Below are the code and all the weights of a small trained network. Each question names an input and a class and asks about switching units off, where a switched-off unit gives its printed mean instead of its output.

import numpy as np


def w(rows, s, z=0):
    codes = np.array(rows[::2]) - 128.0
    scale = np.full(codes.shape[1], s)
    scale[-1] = z or s
    return codes * scale


def f(y):
    return y / 2 * (1 + np.tanh(0.7978845608 * (y + 0.044715 * y**3)))


def log_softmax(a):
    a = a - a.max(-1, keepdims=True)
    return a - np.log(np.exp(a).sum(-1, keepdims=True))


def net(x, mask):
    res = np.array(x, float).reshape(1, 7) / 4 @ E
    y = f(res @ A[0][:, :-1].T + A[0][:, -1])
    res = res + np.where(mask, y, B[0][:, -1]) @ B[0][:, :-1]
    return log_softmax(res[-1] @ U[:, :-1].T + U[:, -1])


A, B = {}, {}
E = w([
[98,73,164,119,126,135,132,52,167,171],'x0',
[96,162,171,65,87,50,205,12,96,39],'x1',
[115,27,55,136,255,153,80,28,130,23],'x2',
[104,186,250,102,144,77,41,178,155,145],'x3',
[91,166,152,69,174,152,182,167,121,168],'x4',
[61,174,135,148,145,178,151,122,126,169],'x5',
[135,145,136,105,149,118,147,161,111,137],'x6',
],0.0061)
A[0] = w([
[157,87,95,126,121,163,96,154,175,213,5],'neuron 1',
[105,137,141,104,90,82,178,70,142,125,74],'neuron 2',
[92,164,187,114,139,132,62,138,154,124,67],'neuron 3',
[134,177,147,126,99,118,174,157,123,168,59],'neuron 4',
[126,143,110,103,57,126,140,146,151,153,38],'neuron 5',
[137,111,81,134,85,182,197,113,118,167,154],'neuron 6',
[150,101,139,155,10,121,120,132,145,172,76],'neuron 7',
[103,93,183,121,112,167,91,76,183,156,238],'neuron 8',
],0.012,0.0029)
B[0] = w([
[130,171,196,203,111,168,158,135,70,67,242],'neuron 1',
[171,162,165,189,132,196,118,183,74,94,223],'neuron 2',
[169,124,75,199,102,51,211,140,130,145,209],'neuron 3',
[126,99,106,122,188,133,84,79,145,133,253],'neuron 4',
[114,111,147,140,185,144,162,86,149,35,192],'neuron 5',
[188,184,137,115,123,10,116,135,149,142,246],'neuron 6',
[108,104,92,112,200,137,106,161,122,175,245],'neuron 7',
[185,205,123,95,159,101,110,126,147,136,217],'neuron 8',
],0.012,0.0058)
U = w([
[132,160,163,177,123,173,148,138,94,97,34],'0',
[144,138,95,119,156,120,132,127,157,136,253],'1',
[119,109,78,127,246,135,112,95,169,116,51],'2',
[151,136,93,143,96,48,186,122,170,149,41],'3',
[128,145,114,116,145,123,122,131,149,129,215],'4',
[145,159,106,115,141,138,118,126,151,141,186],'5',
[133,145,106,117,144,134,120,133,151,144,190],'6',
[73,100,113,67,55,159,112,129,171,169,39],'7',
],0.012,0.0059)

Each question gives the input, the list of numbers given to net, and the class t.
The units are the neurons (one row each of A and B). Each row of codes is followed by its name. A weight is (code - 128) times the scale printed after its matrix; where a second scale follows, it is the last column's (A, B and U).
mask holds one flag per neuron, in row order. A switched-off neuron (its flag False) gives its mean, the last column of its row in B, instead of its output. The means were averaged over made-up inputs and are rounded, as every weight is.
A unit's drop is (log p(t) with every unit on - log p(t) with that unit switched off) / (log p(t) with every unit on - log p(t) with every unit switched off).
The circuit of an input: a set's keep is (log p(t) with only the set's units on - log p(t) with every unit switched off) / (log p(t) with every unit on - log p(t) with every unit switched off). Starting from all 8 units, units are removed one at a time, each time the one whose removal leaves the highest keep (on an exact tie, the one counted first), for as long as the keep stays at least 0.8.
units of the circuit, in order: the units of the circuit, biggest drop first
most important unit: the unit with the biggest drop
k most important neurons: the k neurons with the biggest drops, biggest first
drop when u is switched off: that unit's drop, to one decimal
input [8,3,2,-8,3,-3,-2], class 3: units of the circuit, in order : neuron 6
input [4,-5,-8,6,8,-5,1], class 2: units of the circuit, in order : neuron 4; neuron 5
input [5,-6,7,6,6,-2,8], class 4: units of the circuit, in order : neuron 4; neuron 7
input [-6,7,3,5,0,-1,7], class 0: 4 most important neurons : neuron 6; neuron 2; neuron 4; neuron 7
input [-2,-3,4,-6,6,4,3], class 3: units of the circuit, in order : neuron 6; neuron 4
input [-5,7,-6,4,6,-7,2], class 0: 2 most important neurons : neuron 2; neuron 6
input [-3,-8,7,4,4,6,0], class 0: units of the circuit, in order : neuron 1; neuron 4
input [6,6,6,0,5,5,6], class 0: 4 most important neurons : neuron 2; neuron 4; neuron 7; neuron 6
input [-3,-7,-3,3,3,-3,4], class 0: 2 most important neurons : neuron 1; neuron 6
input [8,4,2,-5,0,-3,-1], class 5: 4 most important neurons : neuron 2; neuron 1; neuron 3; neuron 8
input [3,-7,-8,0,-2,-2,5], class 2: units of the circuit, in order : neuron 7; neuron 4
input [-4,-4,-5,4,-2,-4,4], class 2: units of the circuit, in order : neuron 4; neuron 7; neuron 5
input [6,-7,-2,-8,0,-3,-8], class 3: 3 most important neurons : neuron 6; neuron 2; neuron 4
input [5,-8,2,5,-7,-3,-2], class 0: most important unit : neuron 1
input [-6,-3,6,8,-4,-3,6], class 3: units of the circuit, in order : neuron 3; neuron 4
input [-6,-1,3,-6,2,5,-5], class 3: units of the circuit, in order : neuron 6; neuron 4
input [-3,0,-6,-6,3,4,6], class 2: 4 most important neurons : neuron 4; neuron 5; neuron 3; neuron 1
input [4,-5,0,-8,-5,1,-2], class 3: 4 most important neurons : neuron 6; neuron 2; neuron 4; neuron 5
input [0,4,-5,4,3,-2,5], class 2: 2 most important neurons : neuron 4; neuron 1
input [-4,-7,3,-8,2,2,-8], class 3: units of the circuit, in order : neuron 6
input [0,-5,0,0,0,-3,1], class 0: 4 most important neurons : neuron 1; neuron 4; neuron 6; neuron 7
input [-6,-1,-8,-7,5,3,5], class 2: 2 most important neurons : neuron 4; neuron 5
input [1,8,-8,2,8,-1,2], class 0: drop when neuron 6 is switched off : 0.1
input [1,1,-6,-2,-6,5,5], class 2: drop when neuron 4 is switched off : 0.2
input [8,-8,1,-5,5,-1,-8], class 0: drop when neuron 2 is switched off : -0.1
input [-2,-1,0,-5,-1,3,-1], class 3: drop when neuron 7 is switched off : 0.2
input [7,-2,5,8,-4,7,1], class 3: most important unit : neuron 3
